After every row comes roughly how far along a hidden order it lies, from 0 to 10.
[  4 -16 -18   6  -2  -1   7  -6   1  -3  -9  -6   5  -1   1   2   1  -1
   4  -6   5  -2  17 -17 -11   1   2  12  -7  -1]
6
[  4  -7  -7  15  11   9 -24  -6   6  -8 -10   4  -6  18 -18   5  13   1
   6  22   3  -1  17 -15  11   8 -12  17 -15  10]
1
[  3 -18 -16   3  -6  -6  11 -13   3   3  -8  -6   6  -7   9  -1   6   3
   6  -6   6  -5  22 -26 -15   0  -5   8 -12  -1]
7
[  3 -13 -13   4   2   1  -1  -1   2   1  -6  -5   4   4  -3   2   3   3
   4   7   7  -6  23 -15 -21   3  -3  14  -6   7]
5
[  3  -5 -10  17   4   3  -2   1   9  -2  -6   1  -4  10   2   1   3   8
   3  14   4  -1  21 -17   5   6  -9  15 -11   6]
3
[ -1  -3   0 -17 -14 -11  27 -12  -1  16   1 -11  11 -12   1  -7   9   2
   2 -17   1   2  21  -7 -12  -6  -7 -12  -2  -2]
10
[ -3   4   0 -14 -12 -14  20   0   5  20   8 -21   3  -5  18  -8  -4   9
  -4 -11   7   2  37  -7 -30  -3  -9  -4   6   2]
8
[  1   9  -6  10  10   4 -10   9  13  11   4  -4 -11  22  16  -1  -3  12
  -3  25   6   0  24 -12 -14   7 -13  13  -1  10]
1
[ -6  11   4 -16  -9 -16  14   4   5  41  16 -16   4   2  32 -15  -8  12
  -8   3   8   2  33  -2 -59  -2 -14  -5  10   7]
8
[  1  14   5 -11   7  -3 -15 -12  14  42  10 -14  10  30  15  -6  18  18
   1  36  22  -2  63 -16 -58   5 -46  11  -8  31]
5
[  2   3  -6  13   5   1   0   9   9   3  -1  -3  -7  15   9  -1   0   9
  -2  14   4   1  25 -16   3   5 -10   9  -3   4]
3
[  3  -6 -11   3  -2   0   4   1   5   8   0 -12   3  11   4   0   0   7
   1   5   9  -4  30 -16 -26   3 -11  10  -3   7]
5
[  8 -16 -19  14  -2   4   5  -1   1 -13 -13 -10   2  -3  -2   4   0   4
   6  -5   1  -8  14 -22  -6   3   5  14  -8  -5]
4
[  2 -14 -12  -2  -2  -3   1 -11   4  12  -3  -7  10   2   1   0   8  -1
   4   5   9  -6  32 -14 -35   1  -9   9  -7  12]
6
[  7  -8 -13  21   4   6  -4  -2   6 -13 -12  -2  -8   9  -9   5   6   5
   6   5   2  -2  14 -21  17   6  -6  18 -12  -1]
2
[ -4   7   1 -15 -11 -14  19   3   4  29  12 -19   4   0  25 -10  -6  10
  -6  -5   8   1  35  -3 -49  -2 -11  -5  11   5]
8
[  2  16   6  -2   5   1  -4   6   9  24   5  -9   0  23   9  -3   5  13
  -2  22   9   1  38  -9 -23   5 -22   5   0  15]
4
[  2   1  -7   8   1   2   8   8   4   4  -1  -7  -2   8   1   1  -3   5
  -1   3   2  -1  29  -9 -13   4  -3   7   0   3]
4
[ -6   7   4 -20  -6 -13   8   0   6  33  18 -15   8   8  26  -9  -4   8
  -6   5  10   0  34  -3 -63  -2 -20  -4   8  13]
8
[  1 -11  -6  -9 -11 -14  25 -19   5  18  -1  -7   8  -9  15  -7  11   6
   4 -13   6   1  28 -19 -16  -4 -12   0 -10  -3]
10
[ -2  19   7  -4   2  -7   2   6  11  43  15 -10   1  25  29  -9   1  17
  -7  22  10   2  44 -10 -41   3 -26  -1   3  13]
5
[  2  -8 -11   5   1   1  -2   1   5   5  -2  -6   3   9   0   1   4   4
   2   9   6  -4  24 -12 -18   4  -6  14  -5   8]
4
[ -1 -18 -10  -5  -5  -7   7 -18  -1   5  -4   2  10 -10   1  -3  10  -1
   5  -7   3  -3   8 -13 -16  -3  -5   2 -10  -2]
8
[  0   0  -3 -11 -12  -8  23   2   2  16   2 -20   4  -3  10  -4  -2   5
  -1 -12   6   1  29  -9 -20  -2  -3   4   5  -1]
8
[  2  -2  -8  16   7   1 -12  -2  12   1  -2   5  -8  19   5   1   8   9
   3  23   9  -1  23 -18  -7   8 -18  16 -13  10]
2
[  9  -5  -9  20  12  15 -23  -6   7 -26 -16  -4  -9   7 -28  10  12   1
   9  14   4  -2   8 -16  31  10  -4  25 -16   6]
0
[  3  -7 -10  18   6   5  -3   1   7  -8 -10   2  -7  12  -5   3   7   5
   4  12   3  -1  14 -19   7   6  -6  16 -11   4]
2
[ 2  2 -3  6  3  2  0  8  3  1 -1 -4 -1 11 -3  2  0  4 -1  9  2 -1 17 -7
 -6  3 -6  5  0  3]
4
[  3  12  -1   5   3   0   4   8   8  15   4  -8  -2  17  10  -2   2  11
  -2  15   6   1  33 -12 -11   4 -17   3   1   9]
4
[  1  -6  -9  10   4   3  -7   3   3  -1  -2   3  -2  14  -3   3   3   4
   2  15   2  -3  13 -12  -5   4  -5  11  -7   5]
3
[  2  11   1   6   6   0  -6   4  10  14   3  -3  -3  23   9  -3   4  12
  -2  23   8   1  29 -13 -10   6 -16   8  -3  11]
3
[  2  -3  -8  -6  -7  -6  14  -3   2  12   1 -19   7  -1  -9  -2   0   5
   1  -2   9  -2  28 -11 -27   0  -1   1   3   3]
7
[ -1   5  -3 -15  -7  -9  13   0   5  25   8 -21   8   1  12  -6   0   9
  -3  -1  12   0  42  -8 -43  -1 -13  -1   5  11]
7
